[[-5.08 -1.49  1.55 -5.77  6.00]
 [ 0.53  0.10  1.27 -0.13 -0.46]
 [-1.85  1.69  0.69  3.21  2.46]]
:
[[ 0.53  0.10  1.27]
 [-1.85  1.69  0.69]]

[[-0.94 -2.20  4.02  6.56]
 [ 7.07  2.53  7.00 -3.10]
 [-0.59  1.70 -4.48 -5.91]
 [ 0.17  1.86 -4.14 -6.22]]
:
[[ 7.07  2.53  7.00]
 [-0.59  1.70 -4.48]]

[[ 0.93 -1.27  2.57 -2.78]
 [-1.33  0.34  0.74  0.80]
 [ 5.58 -3.26  3.72  1.48]]
:
[[-1.33  0.34  0.74]
 [ 5.58 -3.26  3.72]]

[[-4.34  5.36 -4.36]
 [-4.70  6.15 -4.73]
 [ 1.08 -3.33  1.05]]
:
[[-4.70  6.15 -4.73]
 [ 1.08 -3.33  1.05]]

[[-2.52  4.12  4.10  3.99 -2.54]
 [-2.09  3.69  3.68  3.59 -2.09]
 [-4.07  6.71  6.69  6.50 -4.09]
 [ 1.17 -1.82 -1.81 -1.76  1.20]
 [-2.12  3.56  3.54  3.45 -2.17]]
:
[[-2.09  3.69  3.68]
 [-4.07  6.71  6.69]]

[[ 6.42  6.43 -6.38 -6.37]
 [-6.66 -6.66  6.62  6.60]
 [-7.70 -7.70  7.65  7.63]]
:
[[-6.66 -6.66  6.62]
 [-7.70 -7.70  7.65]]

[[-5.96  2.56  2.64]
 [ 6.17 -4.20 -4.26]
 [-6.19  4.92  4.95]
 [-6.39  3.57  3.53]]
:
[[ 6.17 -4.20 -4.26]
 [-6.19  4.92  4.95]]
---
[[-3.04 -5.73 -2.97]
 [-0.40 -5.00 -5.59]]
:
[[-5.73 -2.97]
 [-5.00 -5.59]]

[[ 1.71 -1.60  4.84  3.62]
 [-3.36  2.10  3.75 -2.48]
 [ 1.75 -0.57  6.11  4.02]]
:
[[-1.60  4.84]
 [ 2.10  3.75]]

[[-1.98  0.15  1.51 -2.78 -2.07]
 [-5.51 -2.63 -2.65  0.12 -5.52]
 [-5.27 -2.50 -2.53  0.11 -5.28]]
:
[[ 0.15  1.51]
 [-2.63 -2.65]]

[[-1.47 -5.98 -3.85]
 [-3.16  2.66  5.72]
 [ 0.98 -5.92  2.21]
 [-4.52 -0.63  4.59]
 [-5.38  5.33 -5.96]]
:
[[-5.98 -3.85]
 [ 2.66  5.72]]

[[-4.12 -1.45  5.70]
 [ 0.68 -6.42 -3.07]]
:
[[-1.45  5.70]
 [-6.42 -3.07]]

[[ 6.60  1.50 -0.12  0.97]
 [ 1.70  0.62 -1.26  0.63]
 [ 1.15 -0.16  2.28 -0.53]
 [ 1.64  0.68 -1.70  0.75]]
:
[[ 1.50 -0.12]
 [ 0.62 -1.26]]

[[ 1.69  4.53 -6.54 -6.74 -1.74]
 [-0.33  0.65 -0.96 -1.79  3.10]
 [-0.53 -0.83  1.34  1.04  1.46]
 [-0.15 -0.68  0.91  1.08 -0.35]
 [ 1.03  2.07 -2.94 -2.57 -2.66]]
:
[[ 4.53 -6.54]
 [ 0.65 -0.96]]

[[-5.05 -4.79  2.78  2.76]
 [-5.55  0.57  3.41  3.42]]
:
[[-4.79  2.78]
 [ 0.57  3.41]]

[[-3.81  0.41  2.02  2.40 -6.18]
 [-3.81 -0.08  3.76  2.40  4.89]
 [-3.81 -0.08  3.61  2.40  4.09]
 [ 0.63 -0.08 -3.39 -1.94 -5.86]
 [-3.81  0.08  2.02  2.40 -5.86]]
:
[[ 0.41  2.02]
 [-0.08  3.76]]
---
[[ 5.15 -1.35 -1.22  3.42  2.78  3.04  5.23 -1.09 -0.69 -0.76  4.45 -0.61
   4.09 -1.29 -0.72]
 [ 0.76 -1.00 -0.92  0.60  3.96  2.90  0.78 -0.84 -1.54 -5.95  0.70 -4.50
   0.68 -0.96 -5.61]
 [ 6.38 -5.97 -5.49  3.89 -1.20 -0.62  6.38 -4.64 -0.47  0.02  5.35  0.02
   5.06 -5.79  0.02]
 [ 1.41 -1.65 -1.49  0.99 -3.35 -3.44  1.42 -1.32  0.34  2.03  1.26  1.56
   1.23 -1.58  1.88]
 [ 0.75 -1.25 -1.15  0.59  3.93  2.78  0.76 -1.05 -1.80 -6.61  0.69 -5.02
   0.66 -1.20 -6.31]
 [ 2.08 -1.15 -1.05  1.42 -3.15 -3.11  2.08 -0.97  0.94  4.40  1.82  3.25
   1.72 -1.10  4.01]]
:
[[ 6.38 -5.97 -5.49  3.89 -1.20 -0.62  6.38 -4.64 -0.47  0.02  5.35  0.02
   5.06 -5.79  0.02]
 [ 1.41 -1.65 -1.49  0.99 -3.35 -3.44  1.42 -1.32  0.34  2.03  1.26  1.56
   1.23 -1.58  1.88]
 [ 5.15 -1.35 -1.22  3.42  2.78  3.04  5.23 -1.09 -0.69 -0.76  4.45 -0.61
   4.09 -1.29 -0.72]
 [ 0.75 -1.25 -1.15  0.59  3.93  2.78  0.76 -1.05 -1.80 -6.61  0.69 -5.02
   0.66 -1.20 -6.31]
 [ 2.08 -1.15 -1.05  1.42 -3.15 -3.11  2.08 -0.97  0.94  4.40  1.82  3.25
   1.72 -1.10  4.01]
 [ 0.76 -1.00 -0.92  0.60  3.96  2.90  0.78 -0.84 -1.54 -5.95  0.70 -4.50
   0.68 -0.96 -5.61]]

[[ 0.28  1.07  0.71 -0.35  4.31 -0.84]
 [ 0.99 -1.04  2.17  1.12 -1.73 -1.15]
 [-0.53 -1.76  4.11  3.34 -6.08 -0.60]
 [-1.11  2.29  2.08 -2.52  3.37  0.23]]
:
[[-0.53 -1.76  4.11  3.34 -6.08 -0.60]
 [ 0.99 -1.04  2.17  1.12 -1.73 -1.15]
 [ 0.28  1.07  0.71 -0.35  4.31 -0.84]
 [-1.11  2.29  2.08 -2.52  3.37  0.23]]

[[ 2.19  2.92 -0.22  0.87 -1.25 -4.56  2.92]
 [ 0.48  0.66  2.36  4.55  1.08  1.34 -1.30]
 [ 5.99  0.44  0.80  3.72  1.10 -0.66  4.33]]
:
[[ 5.99  0.44  0.80  3.72  1.10 -0.66  4.33]
 [ 0.48  0.66  2.36  4.55  1.08  1.34 -1.30]
 [ 2.19  2.92 -0.22  0.87 -1.25 -4.56  2.92]]

[[ 1.54 -0.41  1.69  0.67 -2.16  2.69]
 [-6.85  0.50  0.96  0.49  1.16  1.52]
 [ 1.96  0.29 -0.44  0.72  1.93 -1.86]
 [ 3.49 -4.96  1.68 -0.22 -1.81  0.44]
 [-1.20  0.42  1.41 -2.29  2.80  1.56]
 [-0.55  1.58 -5.38  3.41  1.34  0.80]
 [ 2.47 -1.71  2.78  0.60  0.84 -3.50]
 [ 1.31  1.12 -0.89  3.11  2.14  1.67]]
:
[[ 3.49 -4.96  1.68 -0.22 -1.81  0.44]
 [ 2.47 -1.71  2.78  0.60  0.84 -3.50]
 [ 1.54 -0.41  1.69  0.67 -2.16  2.69]
 [ 1.96  0.29 -0.44  0.72  1.93 -1.86]
 [-1.20  0.42  1.41 -2.29  2.80  1.56]
 [-6.85  0.50  0.96  0.49  1.16  1.52]
 [ 1.31  1.12 -0.89  3.11  2.14  1.67]
 [-0.55  1.58 -5.38  3.41  1.34  0.80]]

[[ 4.82 -1.33 -1.23  3.28 -1.48  3.58  2.85  1.03]
 [ 2.54 -0.11  3.23  1.34 -0.57 -0.15 -2.17 -4.40]
 [ 0.33 -1.12  6.24 -0.70  5.03 -4.12 -6.01 -5.21]
 [ 4.41 -0.12  2.47  0.94  6.83  4.06  2.01  3.46]
 [-4.28  3.50  2.19 -5.67  0.95  1.56  3.26  4.93]
 [-0.06 -1.67 -4.49 -0.08  2.14 -5.32  4.66  7.45]
 [ 2.20 -2.04  1.91  4.73  6.53 -6.34 -0.09 -0.57]
 [ 6.00 -1.69  0.91  4.73 -2.14 -2.72  4.30  1.56]]
:
[[ 2.20 -2.04  1.91  4.73  6.53 -6.34 -0.09 -0.57]
 [ 6.00 -1.69  0.91  4.73 -2.14 -2.72  4.30  1.56]
 [-0.06 -1.67 -4.49 -0.08  2.14 -5.32  4.66  7.45]
 [ 4.82 -1.33 -1.23  3.28 -1.48  3.58  2.85  1.03]
 [ 0.33 -1.12  6.24 -0.70  5.03 -4.12 -6.01 -5.21]
 [ 4.41 -0.12  2.47  0.94  6.83  4.06  2.01  3.46]
 [ 2.54 -0.11  3.23  1.34 -0.57 -0.15 -2.17 -4.40]
 [-4.28  3.50  2.19 -5.67  0.95  1.56  3.26  4.93]]

[[-3.84 -4.67  1.15  3.70  3.13]
 [ 2.92  0.43  5.74 -5.99 -1.19]
 [ 3.04  5.14 -4.12 -1.25 -3.08]
 [ 3.08  0.76  5.44 -6.09 -1.32]
 [ 0.51  3.87 -7.15  3.05 -1.73]
 [-3.60 -2.09 -3.90  5.96  2.07]]
:
[[-3.84 -4.67  1.15  3.70  3.13]
 [-3.60 -2.09 -3.90  5.96  2.07]
 [ 2.92  0.43  5.74 -5.99 -1.19]
 [ 3.08  0.76  5.44 -6.09 -1.32]
 [ 0.51  3.87 -7.15  3.05 -1.73]
 [ 3.04  5.14 -4.12 -1.25 -3.08]]
